Below is a small trained network, with its code and all its weights. Each question gives an input and a class and asks what happens when units are switched off, that is, made to give their printed mean instead of their output.

import numpy as np


def w(rows, s, z=0):
    codes = np.array(rows[::2]) - 128.0
    scale = np.full(codes.shape[1], s)
    scale[-1] = z or s
    return codes * scale


def norm(h):
    return h / np.sqrt((h * h).mean(-1, keepdims=True) + 1e-5)


def f(y):
    return np.maximum(y, 0)


def log_softmax(a):
    a = a - a.max(-1, keepdims=True)
    return a - np.log(np.exp(a).sum(-1, keepdims=True))


def net(x, mask):
    res = np.array(x, float).reshape(1, 4) / 4 @ E
    u = 0
    for l in range(4):
        y = f(norm(res) @ A[l][:, :-1].T + A[l][:, -1])
        res = res + np.where(mask[u : u + 7], y, B[l][:, -1]) @ B[l][:, :-1]
        u += 7
    return log_softmax(norm(res)[-1] @ U[:, :-1].T + U[:, -1])


A, B = {}, {}
E = w([
[183,83,54,168,84],'x0',
[127,129,127,126,127],'x1',
[57,10,59,117,177],'x2',
[213,87,209,3,158],'x3',
],0.0026)
A[0] = w([
[113,115,113,119,192,34],'L0N0',
[141,116,76,122,79,155],'L0N1',
[89,134,181,104,69,118],'L0N2',
[57,167,162,115,254,4],'L0N3',
[174,163,119,143,130,11],'L0N4',
[156,77,80,114,96,80],'L0N5',
[177,84,92,97,190,93],'L0N6',
],0.0051,0.0012)
B[0] = w([
[100,54,182,192,191,180],'L0N0',
[120,99,140,54,94,204],'L0N1',
[134,137,64,69,121,186],'L0N2',
[194,42,190,108,3,250],'L0N3',
[132,146,155,131,145,163],'L0N4',
[150,106,205,181,75,210],'L0N5',
[113,140,83,116,140,235],'L0N6',
],0.0046,0.002)
A[1] = w([
[185,87,154,58,65,199],'L1N0',
[159,67,182,46,213,117],'L1N1',
[132,220,102,92,136,126],'L1N2',
[88,1,76,101,166,254],'L1N3',
[137,112,179,186,116,242],'L1N4',
[80,189,68,208,137,155],'L1N5',
[42,169,232,132,175,150],'L1N6',
],0.0046,0.00098)
B[1] = w([
[99,159,104,213,96,240],'L1N0',
[155,126,15,102,139,218],'L1N1',
[114,144,147,147,217,159],'L1N2',
[146,136,236,162,179,253],'L1N3',
[65,65,193,80,114,175],'L1N4',
[84,118,104,61,186,183],'L1N5',
[146,107,101,111,3,163],'L1N6',
],0.0037,0.0043)
A[2] = w([
[102,187,107,128,96,236],'L2N0',
[196,107,91,158,162,101],'L2N1',
[223,107,75,111,230,79],'L2N2',
[146,112,147,81,87,147],'L2N3',
[162,253,166,145,62,119],'L2N4',
[155,200,171,124,159,18],'L2N5',
[199,184,111,147,148,255],'L2N6',
],0.0051,0.00057)
B[2] = w([
[91,55,105,127,168,183],'L2N0',
[72,225,169,138,4,166],'L2N1',
[81,204,90,106,182,189],'L2N2',
[176,203,69,139,11,182],'L2N3',
[155,14,149,162,156,255],'L2N4',
[144,95,122,132,207,172],'L2N5',
[43,109,145,68,241,184],'L2N6',
],0.0041,0.0035)
A[3] = w([
[23,164,126,129,63,241],'L3N0',
[105,138,146,252,65,3],'L3N1',
[61,122,126,196,90,203],'L3N2',
[239,192,52,36,180,244],'L3N3',
[191,187,176,181,202,254],'L3N4',
[163,71,32,166,9,30],'L3N5',
[136,115,157,106,120,38],'L3N6',
],0.0042,0.00054)
B[3] = w([
[168,254,130,136,121,216],'L3N0',
[158,128,152,116,112,229],'L3N1',
[166,197,89,63,139,254],'L3N2',
[58,184,51,186,96,230],'L3N3',
[35,16,121,201,188,185],'L3N4',
[172,111,200,69,114,250],'L3N5',
[154,143,141,145,153,156],'L3N6',
],0.005,0.0023)
U = w([
[92,37,167,189,235,251],'0',
[202,137,192,101,2,97],'1',
[75,247,26,132,151,9],'2',
],0.0084,0.00029)

Each question gives the input, the list of numbers given to net, and the class t.
The units are the neurons (one row each of A and B). Each row of codes is followed by its name. A weight is (code - 128) times the scale printed after its matrix; where a second scale follows, it is the last column's (A, B and U).
mask holds one flag per neuron, layer by layer. A switched-off neuron (its flag False) gives its mean, the last column of its row in B, instead of its output. The means were averaged over made-up inputs and are rounded, as every weight is.
A unit's drop is (log p(t) with every unit on - log p(t) with that unit switched off) / (log p(t) with every unit on - log p(t) with every unit switched off).
The circuit of an input: a set's keep is (log p(t) with only the set's units on - log p(t) with every unit switched off) / (log p(t) with every unit on - log p(t) with every unit switched off). Starting from the 12 units with the biggest drops (on a tie, the unit counted first), units are removed one at a time, each time the one whose removal leaves the highest keep (on an exact tie, the one counted first), for as long as the keep stays at least 0.8.
circuit, biggest first: the units of the circuit, biggest drop first
top k neurons: the k neurons with the biggest drops, biggest first
top k neurons in layer l: the k neurons of layer l with the biggest drops, biggest first
drop of u: that unit's drop, to one decimal
input [7,1,-3,-6], class 1: top 2 neurons in layer 0	[L0N1, L0N6]
input [-7,-1,1,8], class 2: circuit, biggest first	[L1N1, L3N3, L2N4]
input [-5,-6,5,8], class 2: circuit, biggest first	[L1N1, L3N3, L2N2, L2N4]
input [3,-1,-6,7], class 2: top 2 neurons in layer 1	[L1N3, L1N1]
input [-8,2,-8,-2], class 0: circuit, biggest first	[L2N4, L3N4]
input [7,0,-4,-6], class 1: circuit, biggest first	[L3N5]
input [-8,-3,6,5], class 1: circuit, biggest first	[L0N3, L2N3]
input [-7,7,-2,-6], class 1: circuit, biggest first	[L0N3, L1N6]
input [7,-7,-7,-4], class 0: top 2 neurons	[L2N4, L0N3]
input [-7,0,-2,8], class 2: top 4 neurons	[L1N1, L3N3, L0N5, L0N2]
input [8,3,1,-8], class 1: top 3 neurons	[L3N5, L2N6, L2N2]
input [-8,-8,5,-7], class 1: top 2 neurons	[L0N3, L1N6]
input [-3,2,-4,-1], class 0: top 2 neurons	[L0N2, L1N2]
input [-1,-5,7,8], class 2: top 2 neurons	[L1N1, L2N2]
input [7,-6,5,8], class 2: top 4 neurons	[L1N1, L2N2, L0N3, L0N6]
input [7,7,-8,-5], class 0: top 2 neurons	[L0N3, L2N4]
input [-2,3,-3,4], class 2: top 3 neurons in layer 1	[L1N1, L1N3, L1N6]
input [0,-8,7,8], class 2: top 3 neurons in layer 1	[L1N1, L1N4, L1N2]
input [-1,-3,3,5], class 2: top neuron	[L1N1]
input [-4,-1,-6,-6], class 0: top 4 neurons in layer 2	[L2N4, L2N5, L2N3, L2N1]
input [-7,-8,-8,-2], class 0: top 2 neurons in layer 2	[L2N4, L2N5]
input [-3,-2,-2,4], class 2: top 2 neurons	[L1N1, L0N5]
input [1,0,-8,6], class 0: top neuron in layer 3	[L3N4]
input [-2,-1,-6,-5], class 0: drop of L2N4	0.2
input [8,2,5,1], class 1: drop of L2N1	0.1
input [-6,-7,1,-4], class 1: drop of L0N3	0.2
